Below are the code and all the weights of a small trained network. Each question names an input and a class and asks about switching units off, where a switched-off unit gives its printed mean instead of its output.

import numpy as np


def w(rows, s, z=0):
    codes = np.array(rows[::2]) - 128.0
    scale = np.full(codes.shape[1], s)
    scale[-1] = z or s
    return codes * scale


def norm(h):
    return h / np.sqrt((h * h).mean(-1, keepdims=True) + 1e-5)


def f(y):
    return y / 2 * (1 + np.tanh(0.7978845608 * (y + 0.044715 * y**3)))


def log_softmax(a):
    a = a - a.max(-1, keepdims=True)
    return a - np.log(np.exp(a).sum(-1, keepdims=True))


def net(x, mask):
    res = np.array(x, float).reshape(1, 8) / 4 @ E
    u = 0
    for l in range(4):
        y = f(norm(res) @ A[l][:, :-1].T + A[l][:, -1])
        res = res + np.where(mask[u : u + 3], y, B[l][:, -1]) @ B[l][:, :-1]
        u += 3
    return log_softmax(norm(res)[-1] @ U[:, :-1].T + U[:, -1])


A, B = {}, {}
E = w([
[124,128,138,132,127,140,123,128],'x0',
[125,121,123,128,126,119,133,124],'x1',
[131,139,121,116,132,122,135,125],'x2',
[141,146,122,115,130,129,137,129],'x3',
[129,134,122,124,131,129,124,125],'x4',
[165,212,188,98,44,64,56,40],'x5',
[2,253,247,158,111,45,168,112],'x6',
[227,152,87,217,161,97,112,64],'x7',
],0.0081)
A[0] = w([
[106,107,4,110,107,205,114,222,80],'L0N1',
[224,65,123,116,63,76,82,97,8],'L0N2',
[50,194,39,160,60,181,86,223,2],'L0N3',
],0.0045,0.0039)
B[0] = w([
[127,73,160,102,151,127,150,114,251],'L0N1',
[135,170,119,119,108,178,84,114,154],'L0N2',
[3,168,159,123,158,83,209,136,55],'L0N3',
],0.016,0.0015)
A[1] = w([
[73,167,129,197,254,100,153,192,54],'L1N1',
[125,93,138,41,68,173,75,168,143],'L1N2',
[121,145,105,226,144,109,201,55,4],'L1N3',
],0.0087,0.004)
B[1] = w([
[149,65,50,75,10,157,227,69,253],'L1N1',
[150,48,113,43,64,140,185,95,204],'L1N2',
[202,115,226,128,104,82,181,82,192],'L1N3',
],0.013,0.005)
A[2] = w([
[59,139,74,143,179,70,83,171,3],'L2N1',
[181,112,67,134,114,138,64,139,41],'L2N2',
[195,9,73,169,255,188,167,212,207],'L2N3',
],0.0082,0.0033)
B[2] = w([
[152,147,168,35,65,173,251,177,115],'L2N1',
[113,232,78,146,106,177,143,97,155],'L2N2',
[106,222,222,170,152,46,84,121,254],'L2N3',
],0.012,0.008)
A[3] = w([
[76,87,140,131,221,131,89,185,4],'L3N1',
[84,147,173,50,137,80,74,124,4],'L3N2',
[9,149,67,118,106,155,159,123,68],'L3N3',
],0.012,0.0043)
B[3] = w([
[138,101,100,73,120,134,125,158,146],'L3N1',
[147,22,251,133,161,97,147,218,253],'L3N2',
[91,162,38,124,197,158,161,211,225],'L3N3',
],0.015,0.0038)
U = w([
[83,56,231,62,189,96,142,252,89],'0',
[178,81,118,61,57,179,192,88,254],'1',
[134,225,204,222,188,59,67,110,106],'2',
[207,216,67,161,128,211,30,79,78],'3',
[41,150,36,77,167,194,225,236,18],'4',
],0.013,0.0067)

Each question gives the input, the list of numbers given to net, and the class t.
The units are the neurons (one row each of A and B). Each row of codes is followed by its name. A weight is (code - 128) times the scale printed after its matrix; where a second scale follows, it is the last column's (A, B and U).
mask holds one flag per neuron, layer by layer. A switched-off neuron (its flag False) gives its mean, the last column of its row in B, instead of its output. The means were averaged over made-up inputs and are rounded, as every weight is.
A unit's drop is (log p(t) with every unit on - log p(t) with that unit switched off) / (log p(t) with every unit on - log p(t) with every unit switched off).
The circuit of an input: a set's keep is (log p(t) with only the set's units on - log p(t) with every unit switched off) / (log p(t) with every unit on - log p(t) with every unit switched off). Starting from all 12 units, units are removed one at a time, each time the one whose removal leaves the highest keep (on an exact tie, the one counted first), for as long as the keep stays at least 0.8.
circuit, biggest first: the units of the circuit, biggest drop first
unit that matters most: the unit with the biggest drop
k most important neurons: the k neurons with the biggest drops, biggest first
k most important neurons of layer l: the k neurons of layer l with the biggest drops, biggest first
drop when u is switched off: that unit's drop, to one decimal
input [-1,8,2,5,5,0,-1,3], class 2: circuit, biggest first -> L1N1
input [4,-4,-3,-1,6,-2,-8,-2], class 0: circuit, biggest first -> L2N3, L1N1, L1N2
input [-8,-2,6,4,4,8,7,-7], class 0: 2 most important neurons -> L3N2, L2N3
input [-5,3,3,-7,-1,-1,1,-1], class 4: circuit, biggest first -> L3N3, L1N3
input [-5,-8,3,-3,3,-4,1,-2], class 4: 2 most important neurons -> L1N1, L0N3
input [6,-1,5,1,5,-5,-7,-1], class 0: 2 most important neurons -> L2N3, L0N1
input [4,8,-8,4,-1,5,-7,3], class 3: circuit, biggest first -> L1N1, L2N2
input [-3,-7,-1,0,-3,-5,2,-1], class 4: 2 most important neurons -> L1N1, L3N3
input [8,-4,8,2,-2,2,1,0], class 0: 2 most important neurons -> L1N1, L3N2
input [3,-4,8,-6,5,4,0,1], class 3: circuit, biggest first -> L2N3, L1N3, L1N1, L0N1
input [5,-8,-6,-7,-1,2,0,-8], class 1: 2 most important neurons -> L1N2, L2N3
input [3,6,-3,8,1,1,-4,5], class 3: 3 most important neurons -> L0N2, L2N2, L3N2
input [-8,4,-1,4,-3,0,-6,-3], class 0: 3 most important neurons -> L1N1, L2N3, L0N1
input [-6,5,1,2,-1,8,-2,7], class 3: unit that matters most -> L2N3
input [2,7,1,0,4,6,-1,7], class 3: 3 most important neurons -> L2N3, L3N2, L0N2
input [-1,8,4,-5,1,-1,-3,-2], class 0: 2 most important neurons -> L1N1, L2N3
input [-7,-7,-5,-8,8,-7,6,4], class 1: 2 most important neurons -> L1N1, L1N3
input [1,3,-3,3,8,-8,3,4], class 1: 2 most important neurons -> L1N1, L1N3
input [4,7,-5,2,6,-8,6,0], class 4: 2 most important neurons -> L3N3, L1N2
input [-3,-8,5,-4,6,-2,-8,-7], class 0: circuit, biggest first -> L2N3
input [-2,-4,-8,2,-5,-7,-8,6], class 2: drop when L2N2 is switched off -> 0.0
input [-2,4,2,1,6,-2,7,8], class 1: drop when L2N3 is switched off -> 0.1
input [4,-4,-6,2,4,-3,-1,2], class 2: drop when L2N3 is switched off -> 1.0
input [-8,-1,-1,-7,-5,1,-7,4], class 3: 2 most important neurons of layer 0 -> L0N2, L0N3
